Below is a small trained network, with its code and all its weights. Each question gives an input and a class and asks what happens when units are switched off, that is, made to give their printed mean instead of their output.

import numpy as np


def w(rows, s, z=0):
    codes = np.array(rows[::2]) - 128.0
    scale = np.full(codes.shape[1], s)
    scale[-1] = z or s
    return codes * scale


def norm(h):
    return h / np.sqrt((h * h).mean(-1, keepdims=True) + 1e-5)


def f(y):
    return y / 2 * (1 + np.tanh(0.7978845608 * (y + 0.044715 * y**3)))


def log_softmax(a):
    a = a - a.max(-1, keepdims=True)
    return a - np.log(np.exp(a).sum(-1, keepdims=True))


def net(x, mask):
    res = np.array(x, float).reshape(1, 8) / 4 @ E
    u = 0
    for l in range(2):
        y = f(norm(res) @ A[l][:, :-1].T + A[l][:, -1])
        res = res + np.where(mask[u : u + 3], y, B[l][:, -1]) @ B[l][:, :-1]
        u += 3
    return log_softmax(norm(res)[-1] @ U[:, :-1].T + U[:, -1])


A, B = {}, {}
E = w([
[129,184,119,174,169,140],'x0',
[70,32,91,217,101,140],'x1',
[111,131,144,135,112,120],'x2',
[106,146,149,147,112,117],'x3',
[2,148,106,70,139,152],'x4',
[133,136,125,130,135,132],'x5',
[98,79,76,88,185,30],'x6',
[117,155,140,159,129,124],'x7',
],0.0068)
A[0] = w([
[120,159,197,75,160,224,23],'L0N0',
[78,116,2,167,73,227,5],'L0N1',
[227,169,144,100,145,111,173],'L0N2',
],0.0096,0.0014)
B[0] = w([
[132,63,126,81,165,250,202],'L0N0',
[174,145,120,77,81,80,247],'L0N1',
[118,153,171,136,91,47,254],'L0N2',
],0.013,0.0044)
A[1] = w([
[232,109,152,212,24,246,1],'L1N0',
[25,155,30,42,254,66,49],'L1N1',
[172,26,60,246,191,52,87],'L1N2',
],0.007,0.0027)
B[1] = w([
[110,110,84,113,68,42,244],'L1N0',
[177,207,159,157,80,100,253],'L1N1',
[114,5,180,179,194,161,252],'L1N2',
],0.011,0.0037)
U = w([
[178,214,169,80,37,120,101],'0',
[156,147,100,149,104,12,38],'1',
[133,113,174,134,173,225,253],'2',
],0.011,0.00072)

Each question gives the input, the list of numbers given to net, and the class t.
The units are the neurons (one row each of A and B). Each row of codes is followed by its name. A weight is (code - 128) times the scale printed after its matrix; where a second scale follows, it is the last column's (A, B and U).
mask holds one flag per neuron, layer by layer. A switched-off neuron (its flag False) gives its mean, the last column of its row in B, instead of its output. The means were averaged over made-up inputs and are rounded, as every weight is.
A unit's drop is (log p(t) with every unit on - log p(t) with that unit switched off) / (log p(t) with every unit on - log p(t) with every unit switched off).
The circuit of an input: a set's keep is (log p(t) with only the set's units on - log p(t) with every unit switched off) / (log p(t) with every unit on - log p(t) with every unit switched off). Starting from all 6 units, units are removed one at a time, each time the one whose removal leaves the highest keep (on an exact tie, the one counted first), for as long as the keep stays at least 0.8.
units of the circuit, in order: the units of the circuit, biggest drop first
k most important neurons: the k neurons with the biggest drops, biggest first
top k neurons in layer l: the k neurons of layer l with the biggest drops, biggest first
drop when u is switched off: that unit's drop, to one decimal
input [3,8,7,8,-5,1,5,3], class 2: units of the circuit, in order => L1N2
input [5,6,-7,-1,0,7,6,-3], class 2: 2 most important neurons => L1N2, L0N2
input [0,-3,8,7,2,-3,6,1], class 0: units of the circuit, in order => L1N1, L0N2
input [4,-2,7,3,2,2,0,7], class 2: 2 most important neurons => L0N1, L1N0
input [5,-8,-5,5,1,-8,0,0], class 2: top 2 neurons in layer 0 => L0N0, L0N1
input [4,8,-2,5,4,6,0,-4], class 0: 3 most important neurons => L0N1, L1N2, L1N0
input [4,4,-5,-8,7,5,-7,-3], class 0: 2 most important neurons => L0N1, L1N2
input [-4,7,-2,-4,-5,8,1,7], class 2: top 2 neurons in layer 1 => L1N2, L1N1
input [8,2,4,-8,-7,-7,-7,-7], class 1: top 2 neurons in layer 1 => L1N0, L1N1
input [1,4,-8,2,0,8,4,-8], class 2: 3 most important neurons => L1N2, L0N2, L1N0
input [-7,-1,-6,8,7,-5,-2,-1], class 2: units of the circuit, in order => L0N0, L0N2
input [0,-8,-1,2,4,7,-2,8], class 2: top 2 neurons in layer 0 => L0N0, L0N1
input [-8,3,2,5,-3,0,2,6], class 2: 3 most important neurons => L1N2, L0N1, L0N2
input [-8,-2,-3,5,4,2,-4,-2], class 2: units of the circuit, in order => L0N0
input [7,7,8,1,-2,-4,7,6], class 2: drop when L0N2 is switched off => 0.1
input [-1,3,-2,-4,-6,-4,-5,-4], class 1: drop when L1N0 is switched off => 0.4
input [7,5,1,4,5,4,0,-1], class 0: drop when L1N2 is switched off => 0.3
input [7,3,-7,3,-3,6,4,6], class 2: drop when L1N2 is switched off => 0.2
